Below are the code and all the weights of a small trained network. Each question names an input and a class and asks about switching units off, where a switched-off unit gives its printed mean instead of its output.

import numpy as np


def w(rows, s, z=0):
    codes = np.array(rows[::2]) - 128.0
    scale = np.full(codes.shape[1], s)
    scale[-1] = z or s
    return codes * scale


def f(y):
    return np.maximum(y, 0)


def log_softmax(a):
    a = a - a.max(-1, keepdims=True)
    return a - np.log(np.exp(a).sum(-1, keepdims=True))


def net(x, mask):
    res = np.array(x, float).reshape(1, 8) / 4 @ E
    y = f(res @ A[0][:, :-1].T + A[0][:, -1])
    res = res + np.where(mask, y, B[0][:, -1]) @ B[0][:, :-1]
    return log_softmax(res[-1] @ U[:, :-1].T + U[:, -1])


A, B = {}, {}
E = w([
[88,103,217,99,101,153,188],'x0',
[33,185,60,94,38,194,89],'x1',
[129,127,129,127,126,128,129],'x2',
[2,32,152,161,194,93,44],'x3',
[126,132,130,120,129,120,128],'x4',
[60,170,80,150,218,146,223],'x5',
[105,227,221,233,118,105,92],'x6',
[146,151,172,72,215,236,76],'x7',
],0.0068)
A[0] = w([
[95,75,143,138,123,135,80,63],'N0',
[131,109,146,112,88,131,85,141],'N1',
[128,150,67,153,117,66,122,99],'N2',
[122,161,144,81,178,193,77,52],'N3',
[138,54,44,68,142,150,129,66],'N4',
[138,150,137,91,185,165,79,137],'N5',
[130,127,128,106,131,131,122,85],'N6',
[97,146,122,116,85,168,117,87],'N7',
[103,97,105,144,92,79,159,92],'N8',
[119,128,108,141,137,132,102,253],'N9',
[93,177,74,141,108,153,69,110],'N10',
[171,89,157,108,50,125,29,78],'N11',
[115,141,147,189,131,130,103,78],'N12',
[92,254,168,176,129,112,66,59],'N13',
[118,113,95,86,117,125,123,107],'N14',
[117,90,84,63,139,134,135,94],'N15',
[99,139,120,129,164,123,162,69],'N16',
[99,96,100,170,55,84,164,94],'N17',
[62,186,60,151,180,142,173,96],'N18',
[58,86,134,148,153,116,123,72],'N19',
[135,130,85,147,156,109,79,101],'N20',
[85,145,103,145,175,141,192,106],'N21',
[192,153,128,141,86,178,191,42],'N22',
[138,147,126,107,149,174,92,105],'N23',
[62,96,140,132,151,117,103,60],'N24',
[115,113,85,152,159,108,66,80],'N25',
[66,62,141,127,139,135,94,41],'N26',
[127,159,164,190,132,131,124,50],'N27',
[78,89,218,96,69,163,222,93],'N28',
[211,82,171,156,211,90,143,88],'N29',
[102,156,92,116,113,158,106,86],'N30',
[161,109,121,161,171,130,139,86],'N31',
[43,165,104,77,71,168,117,90],'N32',
[117,126,111,145,136,132,104,254],'N33',
[133,131,126,110,85,128,81,97],'N34',
[102,124,113,139,90,97,144,97],'N35',
[107,122,182,95,118,147,153,142],'N36',
[202,202,37,135,159,101,74,95],'N37',
[142,183,151,74,87,147,183,84],'N38',
],0.015,0.0083)
B[0] = w([
[118,154,103,94,105,158,134,176],'N0',
[144,157,166,99,145,113,142,188],'N1',
[121,130,141,177,163,172,122,191],'N2',
[147,126,112,188,203,189,126,197],'N3',
[186,30,148,124,96,118,119,220],'N4',
[131,138,133,188,170,185,140,215],'N5',
[136,120,117,135,132,134,128,132],'N6',
[109,130,98,150,140,83,128,176],'N7',
[135,127,121,178,171,166,126,191],'N8',
[99,146,173,142,87,131,128,231],'N9',
[79,124,87,150,133,69,120,201],'N10',
[205,188,149,69,185,83,135,227],'N11',
[159,92,117,119,109,146,134,178],'N12',
[189,5,135,112,97,132,133,255],'N13',
[139,85,136,124,120,114,130,167],'N14',
[155,58,137,126,106,133,139,191],'N15',
[158,146,131,93,150,111,125,157],'N16',
[141,117,111,179,192,187,119,227],'N17',
[191,183,177,79,155,82,135,223],'N18',
[110,154,92,79,111,164,140,195],'N19',
[103,159,155,142,89,140,130,174],'N20',
[190,176,145,91,158,102,121,203],'N21',
[123,152,57,66,112,186,118,225],'N22',
[131,132,133,180,159,164,127,176],'N23',
[121,150,93,88,110,161,124,188],'N24',
[98,153,139,114,93,157,135,182],'N25',
[126,144,80,94,94,167,120,189],'N26',
[153,60,107,108,120,121,118,181],'N27',
[85,132,235,179,62,117,118,246],'N28',
[77,120,52,145,146,31,131,249],'N29',
[90,123,103,123,145,87,129,165],'N30',
[90,129,118,133,122,95,115,167],'N31',
[79,121,58,143,136,49,126,224],'N32',
[91,141,175,133,94,133,124,232],'N33',
[141,148,140,117,136,83,133,170],'N34',
[125,127,121,162,159,156,137,177],'N35',
[107,150,170,162,114,141,121,192],'N36',
[68,166,181,116,59,164,126,228],'N37',
[91,143,92,76,95,182,133,226],'N38',
],0.032,0.0095)
U = w([
[99,150,55,50,100,201,117,104],'0',
[70,100,63,157,172,28,108,120],'1',
[189,3,141,115,114,126,118,95],'2',
[192,183,177,74,206,85,125,105],'3',
[125,119,121,209,236,205,113,98],'4',
[80,139,192,147,88,135,101,254],'5',
],0.0056,0.0086)

Each question gives the input, the list of numbers given to net, and the class t.
The units are the neurons (one row each of A and B). Each row of codes is followed by its name. A weight is (code - 128) times the scale printed after its matrix; where a second scale follows, it is the last column's (A, B and U).
mask holds one flag per neuron, in row order. A switched-off neuron (its flag False) gives its mean, the last column of its row in B, instead of its output. The means were averaged over made-up inputs and are rounded, as every weight is.
A unit's drop is (log p(t) with every unit on - log p(t) with that unit switched off) / (log p(t) with every unit on - log p(t) with every unit switched off).
The circuit of an input: a set's keep is (log p(t) with only the set's units on - log p(t) with every unit switched off) / (log p(t) with every unit on - log p(t) with every unit switched off). Starting from the 12 units with the biggest drops (on a tie, the unit counted first), units are removed one at a time, each time the one whose removal leaves the highest keep (on an exact tie, the one counted first), for as long as the keep stays at least 0.8.
units of the circuit, in order: the units of the circuit, biggest drop first
most important unit: the unit with the biggest drop
k most important neurons: the k neurons with the biggest drops, biggest first
drop of u: that unit's drop, to one decimal
input [7,4,4,3,-6,-6,-8,-3], class 2: 2 most important neurons -> (N4; N15)
input [-7,7,2,-1,-8,-4,4,-4], class 1: 2 most important neurons -> (N10; N32)
input [-3,-7,8,8,1,-6,-3,1], class 0: 2 most important neurons -> (N26; N0)
input [-3,2,-4,3,-7,2,-3,5], class 4: 3 most important neurons -> (N3; N5; N28)
input [0,-5,-7,5,3,-3,5,0], class 0: units of the circuit, in order -> (N28)
input [8,-6,-7,-5,5,4,6,8], class 4: 3 most important neurons -> (N3; N5; N37)
input [5,-3,-5,-1,5,4,-5,-1], class 2: 2 most important neurons -> (N37; N4)
input [3,-2,3,-1,7,0,-5,-5], class 2: 2 most important neurons -> (N4; N5)
input [1,8,-7,8,5,2,7,-6], class 0: 4 most important neurons -> (N19; N24; N26; N29)
input [-8,7,-8,-4,6,3,-1,7], class 5: 3 most important neurons -> (N37; N29; N17)
input [4,3,1,-1,7,-5,-1,6], class 4: 2 most important neurons -> (N3; N18)
input [-1,-8,4,3,-3,8,4,-1], class 1: 2 most important neurons -> (N29; N11)
input [-7,-5,1,0,-2,3,7,0], class 2: 3 most important neurons -> (N13; N27; N28)
input [4,5,-4,5,-3,8,-3,-1], class 3: most important unit -> N18
input [-2,7,-3,0,-4,8,4,5], class 3: 3 most important neurons -> (N18; N21; N29)
input [6,3,1,8,2,-7,8,6], class 0: drop of N0 -> 1.4
input [2,-5,-4,0,-1,-4,6,-5], class 2: drop of N15 -> 0.0
input [-1,7,6,1,-5,-2,-7,-8], class 4: drop of N4 -> -0.1
